Here are made-up elements, facts about them, and rows of numbers that follow some of those facts. Name the element behind each unnamed row.

Some facts about the elements:
k_139 κ k_168; k_164 κ k_61; k_164 κ k_374; k_177 κ k_455; k_177 κ k_641
k_201 κ k_546; k_214 κ k_61; k_229 κ k_354; k_246 κ k_61; k_246 κ k_703
k_268 κ k_703; k_270 κ k_466; k_289 κ k_335; k_289 κ k_466; k_292 κ k_803
k_309 κ k_839; k_322 κ k_455; k_327 κ k_668; k_354 κ k_455; k_372 κ k_466
k_372 κ k_117; k_374 κ k_839; k_374 κ k_413; k_377 κ k_803; k_4 κ k_354
k_407 κ k_668; k_446 κ k_48; k_446 κ k_14; k_461 κ k_780; k_461 κ k_477
k_461 κ k_838; k_466 κ k_61; k_477 κ k_546; k_501 κ k_772; k_543 κ k_477
k_557 κ k_377; k_578 κ k_413; k_599 κ k_61; k_605 κ k_335; k_667 κ k_689
k_668 κ k_177; k_668 κ k_641; k_672 κ k_878; k_672 κ k_546; k_680 κ k_309
k_689 κ k_374; k_7 κ k_455; k_7 κ k_373; k_703 κ k_466; k_757 κ k_878
k_757 κ k_372; k_772 κ k_4; k_783 κ k_455; k_803 κ k_607; k_803 κ k_61
k_803 κ k_466; k_829 κ k_878; k_865 κ k_803; k_878 κ k_546; k_881 κ k_966
k_899 κ k_164; k_91 κ k_803; k_924 κ k_168; k_924 κ k_390; k_924 κ k_703
k_938 κ k_164; k_938 κ k_214; k_938 κ k_335; k_938 κ k_377; k_945 κ k_164
k_945 κ k_966; k_970 κ k_703; k_106 ξ k_598; k_117 ξ k_264; k_164 ξ k_757
k_177 ξ k_803; k_244 ξ k_783; k_264 ξ k_117; k_270 ξ k_455; k_301 ξ k_309
k_315 ξ k_813; k_315 ξ k_278; k_322 ξ k_924; k_333 ξ k_452; k_335 ξ k_9
k_354 ξ k_700; k_372 ξ k_630; k_373 ξ k_244; k_373 ξ k_968; k_373 ξ k_446
k_381 ξ k_452; k_390 ξ k_542; k_452 ξ k_333; k_522 ξ k_578; k_543 ξ k_737
k_598 ξ k_163; k_618 ξ k_416; k_630 ξ k_543; k_630 ξ k_737; k_630 ξ k_599
k_667 ξ k_672; k_737 ξ k_372; k_757 ξ k_730; k_780 ξ k_236; k_783 ξ k_373
k_820 ξ k_924; k_838 ξ k_464; k_839 ξ k_332; k_839 ξ k_878; k_839 ξ k_838
k_849 ξ k_621; k_907 ξ k_846; k_910 ξ k_200; k_989 ξ k_607; k_106 Δ k_881
k_117 Δ k_229; k_121 Δ k_229; k_139 Δ k_201; k_14 Δ k_763; k_146 Δ k_100
k_149 Δ k_970; k_163 Δ k_881; k_164 Δ k_146; k_168 Δ k_374; k_17 Δ k_894
k_177 Δ k_865; k_188 Δ k_54; k_200 Δ k_634; k_201 Δ k_902; k_214 Δ k_970
k_234 Δ k_121; k_236 Δ k_17; k_244 Δ k_268; k_246 Δ k_634; k_257 Δ k_722
k_262 Δ k_933; k_264 Δ k_229; k_268 Δ k_374; k_270 Δ k_889; k_278 Δ k_257
k_284 Δ k_902; k_289 Δ k_697; k_292 Δ k_600; k_294 Δ k_641; k_301 Δ k_719
k_309 Δ k_719; k_312 Δ k_680; k_315 Δ k_257; k_322 Δ k_970; k_327 Δ k_894
k_332 Δ k_899; k_333 Δ k_978; k_335 Δ k_933; k_354 Δ k_902; k_372 Δ k_188
k_373 Δ k_268; k_377 Δ k_881; k_381 Δ k_978; k_390 Δ k_883; k_4 Δ k_680
k_407 Δ k_767; k_413 Δ k_894; k_416 Δ k_201; k_42 Δ k_680; k_434 Δ k_374
k_446 Δ k_268; k_452 Δ k_978; k_455 Δ k_889; k_461 Δ k_689; k_464 Δ k_899
k_466 Δ k_865; k_477 Δ k_641; k_48 Δ k_902; k_484 Δ k_600; k_501 Δ k_767
k_522 Δ k_722; k_542 Δ k_883; k_543 Δ k_188; k_546 Δ k_859; k_552 Δ k_680
k_557 Δ k_91; k_561 Δ k_441; k_578 Δ k_722; k_59 Δ k_100; k_598 Δ k_881
k_599 Δ k_188; k_600 Δ k_634; k_605 Δ k_763; k_607 Δ k_146; k_61 Δ k_887
k_618 Δ k_201; k_621 Δ k_501; k_630 Δ k_188; k_634 Δ k_91; k_641 Δ k_680
k_66 Δ k_100; k_667 Δ k_883; k_668 Δ k_685; k_672 Δ k_883; k_685 Δ k_641
k_689 Δ k_374; k_697 Δ k_54; k_7 Δ k_689; k_700 Δ k_902; k_703 Δ k_933
k_722 Δ k_680; k_730 Δ k_146; k_737 Δ k_188; k_743 Δ k_54; k_757 Δ k_146
k_772 Δ k_763; k_780 Δ k_17; k_783 Δ k_268; k_803 Δ k_865; k_813 Δ k_257
k_820 Δ k_970; k_829 Δ k_441; k_838 Δ k_899; k_839 Δ k_899; k_846 Δ k_743
k_849 Δ k_501; k_853 Δ k_257; k_859 Δ k_229; k_865 Δ k_91; k_878 Δ k_899
k_881 Δ k_54; k_883 Δ k_374; k_884 Δ k_887; k_887 Δ k_312; k_889 Δ k_722
k_899 Δ k_100; k_9 Δ k_933; k_907 Δ k_743; k_910 Δ k_634; k_924 Δ k_970
k_933 Δ k_894; k_938 Δ k_641; k_945 Δ k_743; k_958 Δ k_121; k_966 Δ k_327
k_968 Δ k_268; k_970 Δ k_91; k_978 Δ k_54; k_989 Δ k_146; k_991 Δ k_257

Some rows with their names:
[ 2 -6  1 -9 -1  3  0  2  3 -1  1  0 -8  2 -2  3  8 -2 -2  2  5 -1 -2 -5
  5 -3  0  5 -1 -2 -5  7  0  4  4  3]: k_434
[  1  -5   2 -11  -4  17  12   4  10   2   7  -3  -2  -6  -9   4  17   7
  -3   6   1   7  -3  -9  -3  -5   1   5  -1  -7  -5   2   3   5   1  -2]: k_163
[-14  11 -23   0   5  -5  -8  -6  -1  -1  -1 -11   9 -16 -17 -22 -31  14
  24  12 -19  31   5  11  -8  -1 -24  -8 -12 -19   4 -20  22   5  -9 -14]: k_372
[ -3 -10   1  -5  -5   5   1  -1  -1  -9   5   5 -12  -1  -2   3   9  -6
  -4   3   9  -3  -1   4  -2  -3  -2   2   2  -2   1   9  -7   2  -1   2]: k_188
[ 10  17  -3  15  21  -2  18   7 -10  -6  -1  -4  36 -19  20 -11 -11  14
 -13   1 -27   7   5   9 -19   4  -5  -5 -22   5   7  -6   8   1 -18 -19]: k_607
[  7 -12   6 -14  -4  -3   7   0   3  -4   3   4   2  -2  11   4  16 -12
 -14   6   8   5  -1  -8   7  -3  -2   9  -5   5  -8  19  -2   7  -2  11]: k_48
[ 10  -2  -2  -3 -17   1   0   6   3  19  -6  -7   7   5 -17  -5   1 -21
   1 -13   3 -22   1  14  -5  -1  35   4  15  14  15   7  -5   0   1 -17]: k_680
[ -9   9  22  26  -9 -15  18 -14   9  -4  -5  29  27  21  25  14  18   8
 -15  22  20   3  16 -27   4 -16 -10 -23  14  20   7 -10  -2 -22  11  39]: k_641
[  3  -5   1 -10  -3   3   1   1   3   2   1   0  -6   3   1   5   7  -1
  -3   1   4   0  -2  -8   7  -1   1   5   1  -1  -5   7  -1   3   2   3]: k_262
[  0 -20  15 -14   8 -19  -7  -4  -9 -16  -3   9  -1 -16  13   0 -16   9
  -3  19 -27  48   1  -7   3  -7 -52  10 -18  -5  -5  23  18  16 -29  43]: k_546
[  4  16 -11  11  20 -18   7  -3 -11  -6  -1   0  38 -19  26 -15 -19   6
  -9   7 -20  18   7   9  -9   5 -16  -8 -24   4   4  -5  11   0 -15  -9]: k_703
[ -7  19 -18  18  12   0  -7  -1 -13  -4  -3  -8  11  -9  -4 -17 -25   5
   8  -7 -13  -5   5  28 -17   5   4 -14  -7  -6  13 -19  -1  -5  -9 -31]: k_91
[  8   8   0   0  -3   9 -12  11 -13  -8   0   8  -8   5   9   3   0 -12
   1  -5  22  -5   6   0  14  -2  -6  11  -3  -5 -10  20   1   5  10   6]: k_381
[ 1 -9  5 -3 -4  4  1  0  1 -3  5  4 -8  1 -3  2  9 -7 -2  1  6 -3 -1  2
  0 -4  1  3  2 -2  0  6 -4  2  1  6]: k_121
[-13 -15  -8 -16   3  -8  18  20  16   0   5   8  -4  -6 -10  -3  12  17
   2  16 -15 -19 -14 -12  -5  21  10   7   2 -13   0  12 -12 -11  -1  14]: k_200
[  3  -5   3 -13   1   0   1   4  -2   0  15   2 -15  -2  -2  -5  14  -4
  -6   7   8 -19  -3   5   0   0  -8  -3   6  -4  11   6   8   1   0  11]: k_600
[-18  20   2  26   0  14  -3  -7  10  -2   0  11 -15  24  -4  16   9  30
  11  -3  27 -15  -2 -25  10   1  -1 -20  16  -7  -5 -40 -11 -19  32   7]: k_7
[-10 -22  18 -22  28  -3 -26  -7   2 -11  -9   2 -25   9   7 -20 -16 -35
  -6 -10 -21  31  28 -19  16   1 -61  14  -8   6   8  19  10   5   6  22]: k_780

Rows to name:
No name comes twice in this set of rows, the named rows included.
[  5   5  -3   1  11 -13  11  -2  -4 -10   3   5  26 -15  26  -7  -3  -1
 -14   9  -9  17   3   1  -3   0 -16  -3 -19   5  -2   6   7   1  -9   6] => k_168
[ -8  10   4  14  -2   5   5  -6  10  -2   4  11  -1  15   8  13  12  16
   0   3  19  -4   0 -24  11   0  -5 -10   7   1 -10 -20  -6 -11  21  13] => k_772
[ -9  -3   4  -4   2  -1 -23   4 -11  -2 -13  -7 -28   0 -21  -2 -27  18
  25  -1 -23  22  -3   2   0  -1 -27   8   2 -19   0  -2  10  13 -17  10] => k_829
[-13 -13   9  -4   0  -1 -25   0 -11  -6  -8  -1 -36  -2 -29   0 -26  16
  24   3 -20  19  -2  11  -4  -8 -32   5   8 -20   5   1   7  13 -21  18] => k_201
[  0   4 -14   0   1   8   0   4  -5   1   2  -8  -4  -4  -9  -9   1 -10
   2  -8   4 -19   1  22  -8   3  21  -3   0  -5   7  -2  -7  -2  -1 -30] => k_881
[-12  18  15  24  -9  -8   8  -8  12   8 -17  19  11  31  11  14  13  16
   2  13  16  -5  15 -32  13 -11   4 -22  21   9   3 -21   1 -21  17  23] => k_668
[-18 -14  -8 -20  -8   5 -19  -3   4  -1  -5  -8 -31  -4 -37  -7 -17  13
  30  12 -10  37  -3  -2   3  -8 -31   7   3 -27  -3  -4  18  15  -7  12] => k_543
[ -6  14  -1   9   8   4 -25   9 -21   1 -15  -9 -24  -1 -19  -4 -35  29
  27  -7 -27  13  -1  13  -5   0 -21   4   2 -22   1 -12  11  14 -22  -3] => k_757
[ 16  25 -24   8   9  -9   1   8 -20   0   1  -5  30 -12  26 -17 -15 -16
  -6  -9   1 -15   6  24  -3   9  20  -4 -21   6   0   8   3   0  -4 -34] => k_164
[  4  17 -23   0   7   9  -4   8  -6   9  -4 -16   0  -2  -8 -13  -7  -4
   7 -15  -2 -23   0  20  -7  11  30  -2  -4  -7   5  -8  -3   0   2 -47] => k_945
[ -1  30 -22   9  17  -3  -8   7 -13   9  -3 -14   6  -6  -5 -26 -26  16
  13  -8 -18 -15   2  21 -10  13   3 -14  -8 -11  13 -24  12  -2  -7 -35] => k_246
[  0  -7   3 -10   0   3   1   2   0  -3  11   2 -13  -2  -3  -4  13  -2
  -5   6   8 -14  -2   6  -2  -2  -5  -2   5  -4   8   7   2   2  -1   9] => k_634
[ -8  12  13  23 -10  -6   4  -9  13   6  -3  14  12  23   6  16   7  16
   0   3  18  -5  -1 -30  11  -3  -2 -14  18  15   1 -26  -4 -16  23  24] => k_4
[-10 -14  19 -18  26  21   2  -2  23   2  -4  -8 -15  12  -7 -16  13 -27
 -17 -18 -16   5  26 -25   0   5 -24   7   1  14  14  -1  -3  -5  18 -12] => k_236

The same elements again, as new rows of numbers:
Some elements and their rows:
[  1   0  -3  10 -13  18   1   6 -14  10 -16  19   7  14 -46   7   1   9
   1  -4  -8   4   1  -1  -4   8  16  -7 -10   3   7]: k_244
[  8   5  -1  20   0  29   4  15 -13   6 -22  15   2  26 -60  12  -5  14
  12  -5 -12  -3  -6   3   6 -12   7   2 -13   2  12]: k_783
[-18   1  -1   2   5  24   2  -5   3 -14  -2  -1 -10   4  -1 -10   4  -2
   1  -1   1   5  -1  -3 -11   9 -11   1   3   4   3]: k_829
[  6   3  -1   1 -12   1  -4   1  -2   8   3  10   5  -1 -21  -5  -4   0
   2   1  -7   1   3   3 -16   4   6  -3  -2   0   2]: k_849
[ -1  -3   0  -5   2  -4   2  -1   6 -10  11  -1  -3   2   4   3   2  -1
  -4  -2   3  -1   4  -2   1  -3   2   3   1  -1  -1]: k_978
[ -1  -3   0  -5   3  -4   2  -1   7 -10  11  -1  -3   3   3   3   2  -1
  -4  -2   3  -1   4  -2   0  -2   2   3   1  -1  -1]: k_743
[ -1  -3   1   6  -2   6  -3  -4   6   2 -12 -18  -2   6  21   2   1  -1
   3   1  -1   0  -1  -1   1   5  -4  -1   2  -3  -8]: k_938
[  4  -1   2  -3   4  -5   3  -3   3  -3 -12  -4  -5   0  18   1   3  -1
   4   1   2  -2   3  -2  10   8   2   0   5   0  -7]: k_722
[  2  -4   4  -1   3   2   0   3 -11  13   9  -8   5 -15   1   4  -4   5
 -10  -2   6   0  -3  -3  25 -11   5  -1  -2  -5  -8]: k_309
[  5   4   2   7  17   5   3   8   3  -5  -2  -7  -3   7  -2   7  -3   3
   9  -1   0  -6  -7   4  10 -18 -11   8  -3  -1   7]: k_407
[ 21   8  -1   7  -3   3  -1  11  -3   7  -2  13  -1  -2 -28  -6  -8   7
   8   1  -8  -8  -5   5   5 -28  -6   2  -6   0   8]: k_177
[  7   0   2   9 -10  18 -11   5  -8  22   0   1   6  -7 -36   0  -5   1
   0  -1  -3   2   0   3 -15  -7   9  -3  -9  -7  -4]: k_667
[ -9   8   3  -5  -3  27   3   0 -16  -3  13  26  -3 -20 -35 -31  -9   5
  -3  -3  -6   6   6  -1 -12  24   1  -4   8   9  10]: k_838
[-4 -2  0 -2  4 -5  1 -1 -1 -1  2 -3  2 -1 10  3  2 -1 -3 -1  3  2 -1 -1
  3  3 -1 -1  0  1  2]: k_284
[ -6  -4  -3   5 -10  -6  -4  -2   6  -5  -9  -6 -10  10   5   1   5  -5
  -3   3  -1   1  -1   0   0  -5 -11   3   0  -4  -7]: k_970
[  0  -2  -2  -3  -4 -14   1   0  -1  -4  -5   6  -7  -1   4   0   5  -2
  -5   2   3  -1   0  -2  14  -8  -5   1   1   0  -4]: k_634
[-6 -2  0 -2  4 -7  1  0 -2 -2  2 -2  2 -1  7  3  2 -2 -3  0  3  2 -1  0
  3  4 -1  0  1  1  1]: k_262
[ -1  -4  -3   2  -7  -5  -2  -1  -2   3  -3  -5  -1  -2  11   0   3   0
  -7   1   2   2  -4  -3  11 -12  -7  -3  -2  -1  -4]: k_214

Rows to name:
No name comes twice in this set of rows, the named rows included.
[  2  -2  -5  -1  -6 -13   0  -1  -2   0  -4   3  -2  -4  14  -2   5   0
  -7   2   3   1  -3  -3  16 -14  -9  -4  -1   3   0] => k_484
[-10  -4  -2   0  -3  11  -3  -3  12  -3  13 -18  -2  11  19   4   1  -1
  -4  -2  -2   0  -2  -1 -17  -9  -2   1  -3  -4  -1] => k_599
[ -8   7   1  -6  -2  34   5  -2 -12  -5   9  29  -7 -17 -39 -26  -2   4
   0  -2  -1   3   4  -3 -11  12   5  -4   3   9   6] => k_780
[  4   4   2   8  22  11   0   9   0  -1  -8  -5  -1   5 -11  10   0   1
  11  -2   4  -3  -7   4   2 -18  -9   7  -8  -2  10] => k_7
[  8  -3   4   4   1   8  -1  -2  -2  12  -8 -20   1  -7  21   2  -3   4
   0  -1   2  -2  -2  -4  19  -3   3  -2   2  -5 -12] => k_578
[-6 -3 -1  2  8  3  0  1 -6  2 -8  1  4  2 -4 10  7 -1 -1 -3  7  5 -2 -2
  0  3  3 -3 -5  2  5] => k_968
[ -4   5   1   7 -14  16 -10   4  -1   1   4   5  -3  -2 -25 -20 -12  -1
   1  -1 -15   6   8   5 -32  25  -8   0   5   1   9] => k_757
[-9 -3  0  2 -1 -2 -2 -1  1  0  0 -8  0  3  6  3  2 -3 -4  0  1  3 -1  0
 -2  4 -3  0  0 -2 -2] => k_703
[-24   1   2  -1   7  14   5  -4  -7  -9   6   2  -3  -3   1 -12  -1   0
  -4  -1   0   6  -2  -1  -1  20  -8   1   8   6   5] => k_878
[ 15   4   5  -2  21  -2   9   7  -4  -4  -7   2  -7  -6   1   4  -3   6
   9  -1   4 -10  -3   0  30 -14   0   8   1  -1  -1] => k_641
[-4 -2  1 -1  8 -4 -1  1 -2 -2 -6  3 -3  0 -7  6  6 -5  0 -1  7  3  2  0
 -2  4  2  2 -3 -2 -1] => k_883
[ 22   8  -2  10  -6   6  -5  11   2   5  -5   9  -4   3 -28  -6  -9   5
  10   2 -11  -7  -4   6  -3 -27 -11   4  -6  -1   9] => k_322

Now the same elements, written a new way:
Named rows:
[  6  17  -9   5 -33 -11  10 -37  -7   1  26   1  16   8]: k_61
[ -3   7  20   9  32  -2 -29 -26  -1  10 -23 -14  -1  31]: k_630
[-7 -7  1  2  9 -8  9 20 18 12  0 -3  3 -6]: k_881
[ -5  11  14  10 -10  -1  -9   7  -7  -9   3   2  -4   7]: k_743
[ 10   5   1  -2 -28   6 -21  -4  -5   2  19   6 -10  -3]: k_722
[ -1   7   3   2  -2   4  -6  -6 -13 -10  -3   2  -3   4]: k_48
[  0  -2  -6   1  -3  -2  -5  -4 -16 -15   1  -1  -4   6]: k_9
[ -2  18   6   2   1   6  -3 -10 -11  -5  -8   7  -1   1]: k_335
[ 13  -4  -1   5 -12   6  -9 -21  -7  -9  14   6  17  -3]: k_294
[-12   1  -5  -6  10  -6  13  20  21  16  14   0  10   6]: k_970
[  8 -15 -27 -14 -22  -2 -20  -6 -21  -8  20   0 -20  -2]: k_278
[  0   6   1   1  -1   4  -5  -8 -13 -10  -3   3  -3   4]: k_958
[ -2  11  13  10 -12   0 -11   6  -6  -7   6   2  -4   6]: k_100
[ -1  17   7   1   1   7  -6  -8 -11  -6  -9   9   0   0]: k_780
[  9 -19  -7  -3  -5  -4   2   6  24  17  18   2  15 -17]: k_680
[ -1  16  12   9  -4   0  -3 -10 -12  -7 -19   4  -7  -7]: k_910
[ -4 -13  -9  -9  12  -5  10  12  15   9 -12  -1   9  -9]: k_461
[  0   7   1   1  -1   3  -5  -7 -14 -10  -4   4  -2   3]: k_264

Name these rows:
No name comes twice in this set of rows, the named rows included.
[-17   9 -27  -9 -10 -30  40  -5  13  21  18 -11   6  12] => k_803
[ 20 -16  -9   1  30  14 -15  -4 -14  -5  33   2 -31 -17] => k_455
[ -2 -24 -18  -9  18  -8  13  12  11   7  -2  -5   4  -9] => k_309
[ -8 -37 -18 -22  -4  -5   0  24  18   4 -32  -2  24  -8] => k_672
[-10 -12  -3  -3  35 -22  -1 -17  24  32 -18 -25   7  26] => k_372
[ -4 -14  -2 -17 -23   9 -21   7  -3 -13 -39   7  22   3] => k_546
[  0 -14   1   4  25  -4   9  20  19  13   9  -2  -3 -15] => k_229
[ -5   0  -4  -6  20  -2  14   7  15  15 -11   4   6 -14] => k_667

